Below is a small trained network, with its code and all its weights. Each question gives an input and a class and asks what happens when units are switched off, that is, made to give their printed mean instead of their output.

import numpy as np


def w(rows, s, z=0):
    codes = np.array(rows[::2]) - 128.0
    scale = np.full(codes.shape[1], s)
    scale[-1] = z or s
    return codes * scale


def f(y):
    return np.maximum(y, 0)


def log_softmax(a):
    a = a - a.max(-1, keepdims=True)
    return a - np.log(np.exp(a).sum(-1, keepdims=True))


def net(x, mask):
    res = np.array(x, float).reshape(1, 8) / 4 @ E
    y = f(res @ A[0][:, :-1].T + A[0][:, -1])
    res = res + np.where(mask, y, B[0][:, -1]) @ B[0][:, :-1]
    return log_softmax(res[-1] @ U[:, :-1].T + U[:, -1])


A, B = {}, {}
E = w([
[138,12,174,123,132,144,95,127,234],'x0',
[132,160,210,137,170,132,181,55,139],'x1',
[127,128,127,127,128,126,126,129,126],'x2',
[132,206,110,135,96,56,67,84,204],'x3',
[129,143,106,128,84,238,111,70,124],'x4',
[116,100,182,121,178,106,3,80,50],'x5',
[123,119,36,128,236,144,135,92,152],'x6',
[129,132,128,128,127,127,129,127,132],'x7',
],0.0063)
A[0] = w([
[128,198,99,132,100,64,69,83,213,36],'n0',
[130,145,112,139,73,228,104,89,117,78],'n1',
[124,123,143,141,171,8,154,181,137,67],'n2',
[142,144,90,143,105,125,234,146,188,30],'n3',
[133,173,209,132,166,129,166,67,155,69],'n4',
[123,150,104,144,96,178,101,61,159,108],'n5',
[136,118,152,123,140,116,67,105,91,32],'n6',
[137,146,208,131,2,113,132,161,108,27],'n7',
[135,130,28,127,237,135,132,87,158,34],'n8',
[124,96,36,127,78,121,44,201,112,74],'n9',
[124,40,127,135,154,175,201,153,48,48],'n10',
[122,146,183,126,164,126,164,87,131,79],'n11',
[127,115,152,141,189,114,29,95,58,16],'n12',
[119,221,86,125,125,112,150,139,51,40],'n13',
[118,186,107,135,133,107,144,112,60,26],'n14',
[117,38,156,131,131,142,103,118,236,13],'n15',
[124,150,109,118,94,139,189,153,179,7],'n16',
],0.015,0.013)
B[0] = w([
[132,252,132,148,139,135,81,132,128,245],'n0',
[132,114,141,58,163,101,163,145,93,230],'n1',
[136,116,144,31,185,128,158,126,78,222],'n2',
[75,127,143,116,32,136,140,122,123,229],'n3',
[154,125,108,172,143,140,198,113,165,208],'n4',
[129,124,137,82,159,108,144,147,87,228],'n5',
[85,120,125,108,67,144,128,141,132,163],'n6',
[56,80,111,154,190,146,61,109,158,226],'n7',
[59,64,131,158,181,138,79,123,149,230],'n8',
[151,130,128,178,147,137,224,97,165,254],'n9',
[140,247,135,126,143,116,76,111,147,239],'n10',
[140,127,104,156,144,122,178,120,147,177],'n11',
[67,132,130,100,23,141,145,137,140,225],'n12',
[214,81,135,126,101,134,81,130,148,212],'n13',
[195,82,134,135,98,127,96,130,126,168],'n14',
[222,74,126,123,80,133,72,132,112,240],'n15',
[89,122,121,120,49,130,137,134,116,166],'n16',
],0.028,0.0058)
U = w([
[39,120,166,136,15,164,171,136,133,98],'0',
[116,122,155,160,132,130,151,132,124,249],'1',
[207,71,162,155,97,150,89,123,139,97],'2',
[112,231,173,162,142,134,106,108,144,95],'3',
[33,62,147,177,184,157,101,104,161,104],'4',
[104,102,186,63,178,115,198,135,67,107],'5',
[141,119,125,210,136,147,253,82,180,103],'6',
],0.0054,0.021)

Each question gives the input, the list of numbers given to net, and the class t.
The units are the neurons (one row each of A and B). Each row of codes is followed by its name. A weight is (code - 128) times the scale printed after its matrix; where a second scale follows, it is the last column's (A, B and U).
mask holds one flag per neuron, in row order. A switched-off neuron (its flag False) gives its mean, the last column of its row in B, instead of its output. The means were averaged over made-up inputs and are rounded, as every weight is.
A unit's drop is (log p(t) with every unit on - log p(t) with that unit switched off) / (log p(t) with every unit on - log p(t) with every unit switched off).
most important unit: the unit with the biggest drop
top k neurons: the k neurons with the biggest drops, biggest first
drop when u is switched off: that unit's drop, to one decimal
input [5,-5,5,-4,-2,-4,6,-4], class 4: most important unit -> n8
input [-6,0,3,-1,0,-5,-4,2], class 2: top 3 neurons -> n13, n12, n14
input [7,-1,7,-8,-5,-7,-1,-5], class 3: top 2 neurons -> n10, n12
input [4,2,8,-4,7,3,2,-4], class 5: top 3 neurons -> n1, n5, n0
input [-1,-4,1,-8,-3,-8,1,-8], class 0: top 3 neurons -> n3, n16, n0
input [5,0,-1,-5,-6,2,2,4], class 5: top 2 neurons -> n2, n0
input [2,-3,-7,1,8,6,-4,5], class 5: top 2 neurons -> n1, n5
input [-8,5,8,-7,-2,6,-1,-2], class 2: top 2 neurons -> n13, n14
input [3,-8,-1,5,1,1,-7,4], class 6: top 2 neurons -> n9, n8
input [-2,-2,-1,5,7,-2,-8,-1], class 4: top 2 neurons -> n7, n2
input [-3,-5,-1,-4,-6,-1,6,-2], class 4: top 2 neurons -> n8, n1
input [-7,5,-3,-3,5,-4,-6,5], class 2: top 2 neurons -> n13, n14
input [7,-4,-4,-7,1,6,-2,-3], class 2: top 2 neurons -> n15, n0
input [-5,-3,4,4,-5,8,6,-2], class 0: most important unit -> n12
input [0,-8,7,-4,-8,4,4,0], class 5: drop when n4 is switched off -> 0.3
input [-6,6,-1,-2,8,-1,-6,7], class 5: drop when n5 is switched off -> 0.2
input [0,-2,-6,1,2,-1,-5,1], class 4: drop when n7 is switched off -> 0.6
